In the rows, 128 means zero.
Each row has a hidden stage along a path, written after it and counted from one end. A new block has a new path.
[112 131 129 141 156  89 129 138 139 120 137 124 192 168 126 118 133 125
 119 133 148  75 120 155 158 102 177 140 121  69 105 128 126 188 143 114
 131 128 117 155  85 103 172 161 116 109 133  99 138 137 132 121 144 132
 158 137 150  92 182 163 131  90 165  85 114 138 120] : 2
[ 88 172 132 115 162  95 113  14 156 125  90  84 126 147 142 126 109 156
 108 164 189  98 162 137 175  55 161 123 116  42  33 118 136 183 124 116
 173 121 110 193  58 185 196  98 114 104 128  62 156  27  63 144 176 145
 114 124 201 144 216 198  95  18 223 103  80  95 187] : 0
[125 151 176 134 149 104 137 142 131  89 137 118 182 177 132 106 144 143
 114 132 121 112  94 133 149 115 216 163 147  73  69 138 148 174 136 116
 153 125  73 116  73  67 150 172 115 111 154 106 130  56 110 131 130 115
 143 144 151  80 178 127 133  58 160 111  89 146 110] : 3
[130 132 108 136 165  58 140 125 183 166 137 102 145 144 104  87 141 129
 118 137 177  89 149  93 166 102 110 124  86  70  63 119 126 141 133 128
 177 118 107 176 127 103 145 166  99  96 101  98 144 173 110 173 199 128
 137 129  80 105 205 147 122 140 184  88 132 109 146] : 0
[121 137 105 146 174  94 132 116 152 151 122 107 151 135 119 105 102 111
 164 120 173  97 166 105 158  99  83 127  86  64  53 122 138 214 133 160
 151 108 115 165 120 126 130 141 105 125 106 102 140 135 116 166 190 132
 117 126 153 125 223 152 130 132 182  92 110 115 175] : 0
[121 132 125 149 173 100 149 103 126 131 123 115 144 123 111 115 100 112
 121 151 165  96 160 136 174  70 114 112  92  78  81 143 129 177 139 140
 144 121 133 204 138 153 174 134 117 113 104  86 143 123 108 159 172 133
 141 133 158 116 211 158 122 108 177  92 101 127 161] : 1
[131 153 147 130 138  92 150 195 131 106 146 129 193 177 135 124 145 121
 107 117 145 127 107 163 110 166 148 171 165  67 114 163 151 153 136 104
 127 118  90  91  94  64  96 165  98 129 134  98 135 137 128 100 109  96
 134 126 142  87 152 120 138 126  98 158 134 156 105] : 4
[105 137 150 141 171 110 138 172 122  99 124 120 156 148 118 117 125 125
 120 132 143  97 105 183 154 166 206 123 113 117 113 144 128 144 130  95
 128 129 101 141  80 152 142 154 129 132 137 108 111 141 143 118 115 115
 162 143 144  91 165 155 122  96 148 112  96 168 118] : 3
[101 137 100 122 147  78 123  59 163 150 114 109 139 143 132  99 118 125
 136 146 167  86 166 130 152  70  82 148 129  37  52 121 116 170 110 123
 138  88 118 179 107 142 162 145  92 108 109  85 140 100 118 144 197 116
 101 129 171 133 202 163 115 122 188 106 117  87 178] : 0
[126 154 153 129 150  96 150 197 127 104 132 124 145 166 134  96 154 109
 119 110 157 122 144 180 119 167 176 134 158  90 113 158 112  98 135  99
 123 109  82  68 101  84 106 166 104 157 123 108 109 124 140  98  94  87
 144 125 151  90 141 142 137 111 107 136 109 155  81] : 4
[125 141 120 147 150  72 141 171 150 144 144 103 159 135 108 121 116 120
 126 134 159 106 122 129 166 142 124 153  83  94  73 123 151 164 162 147
 156 130 103 171  88  81 154 152 120 115 110 116 127 198 113 162 180 122
 158 126 125  89 196 108 143 140 165  76  87 167 122] : 1
[118 142 147 122 145 132 128 195 103  97 141 152 155 147 122 116 139 121
 141 110 133 124 105 177 123 164 137 121 159 139 140 151 133 109 120  93
 101 130 108 107 111 119 112 146 119 157 145 105 118 119 145  79  80 106
 133 131 124  77 127 135 122 109 116 152 114 155  97] : 4
[131 116  94 153 179  72 137 206 134 171 141 120 162 112 107  82 116 108
 147 127 167 108 129 117 162 123  62 125  65 106  75  68 154 149 148 137
 136 108  85 137 154 108 110 145 118 139 106  98  86 219 151 161 172 125
 131 146 125  88 186 126 141 223 154  53 112 158 141] : 1
[119 143 150 137 151 120 134 146 133  83 141 121 154 163 139 136 127 142
 128 144 157 103 106 148 167  84 182 141 122  94  77 139 133 167 136 107
 147 137 104 162  79  78 164 160 132 105 150 105 139 113 102 155 111 124
 151 134 136  90 199 148 135  70 170  97 103 170 135] : 2
[ 86 162 173 136 140 118 130 143 105  83 113 138 167 177 153 138 129 132
 114 119 170 112 118 184 155  77 198 146 130  91  98 142 131 139 144  95
 120 140 119 128  67 142 156 149 104 146 154  94 128  55 115  89 127 122
 163 139 148  92 183 148 112  46 152 110  93 151 106] : 3
[101 158 174 127 165 132 133 150 116  89  96 131 120 159 142 123 134 138
  98 108 153 129 127 182 134 135 204 132 164 105 113 162 147 128 117  78
 111 132  94 111  64 159 151 147 116 133 145 104 114  54 119  70  86 131
  94 138 167 103 155 158  92  62 142 130 100 134  89] : 4
[137 142 111 140 156 111 146 138 124 129 139 168 158 127 115 118 124 134
 133 149 196  90 132 143 184 110 108 132  87  50  99 110 118 166 146 128
 158  98 122 175 104  86 140 147 120  97 115 103 146 167 135 151 163 128
 144 109 148 108 198 146 121 118 168  95 133 152 148] : 1
[119 139 149 139 156 188 148 180 117  96 154 123 179 157 138 137 138 121
 115 118 148 102 112 173 156 133 186 144 113 118 109 145 138 142 144 112
 131 126 115 125  96  62 137 161 124 116 150 120 141 142 135 111 121 116
 167 164 148  80 161 132 126 119 139 104 121 173  95] : 3
[121 142  81 125 174  59 130 114 158 167 130 106 137 119 128  94 111 121
 123 146 178  99 151 121 162  94  93 122  88  47  52 117 151 191 142 141
 150 104 111 190 107 124 157 141 105 106  99  71 130 148  96 164 182 124
 134 139 146 104 219 145 127 128 184  86 114 112 158] : 0
[108 156 137 147 140 135 135 169 125 102 158 136 185 176 140 113 144 132
 126 114 130 125  91 161 120 143 180 166 136  72 101 146 130 150 134 115
 138 105 103  96  92  23 104 182 101 113 149 132 107 140 113 121 122 103
 136 135 165  83 166 125 127 112 122 131 139 170  98] : 4
[136 119  91 139 127  93 122 132 132 156 127 127 174 114 132 103 110 125
 149 158 152  92 146  93 185 116  89 145  69  76  66 123 113 173 127 158
 149  77 104 176 167  56 125 153 115 126 110 112 149 193 136 166 160 131
 124 150 151 123 187 128 137 174 151 158 161 125 169] : 0
[ 98 133 103 131 169  97 124 116 166 174  94 108 141 134 115  89 136 126
 133 144 173  99 173 133 163  96  83 129  85  56  50 133 131 184 125 134
 145 103 108 174 107 127 156 132  99 121  96  78 148 145 105 164 174 118
 114 142 171 127 203 159 114 141 176  99 124 110 174] : 0
[106 156 145 151 157 124 138 138 108 114 142 117 146 164 130 137 116 114
 125  75 157 127 121 161 169  92 164 130 114 107 100 105 144 137 147 119
 142 137 127 162  73 140 181 157 146 103 159 115 151 119 110  96 139 122
 149 138 136 104 184 137 126  72 167  83 101 148 128] : 2
[119 159 130 134 167 100 124 156 130 126 156 120 176 152 125 120 118 103
 142 145 148 106 117 171 173 121 169 139 108 101 110 139 111 173 146 117
 113 110 115 160  76  54 137 152 123 114 108 112 134 154 131 133 122 112
 164 126 130  79 189 144 134 106 166  91 113 151 126] : 2
[121 161 135 134 170  97 135 137 176 125 136 119 129 133 118 145 112 156
 110  62 160 110 120 162 163 119 159 128 100  93  76 122 125 153 132 115
 140 131 107 185  82 103 163 130 132 110 120  91 134 139 106 154 138 120
 149 132 137  94 184 149 134 100 175  99  91 138 144] : 2
[122 105  95 138 149 101 120  97 157 158 122 118 172 127 131 116 111 117
 129 141 160  73 158 112 168  80  64 150  93  48  51 174 154 191 114 177
 165 102 114 166 132  84 134 157  95 113 107 108 154 126 125 177 184 107
 115  71 158 112 201 144 131 119 168  98 133 135 168] : 0
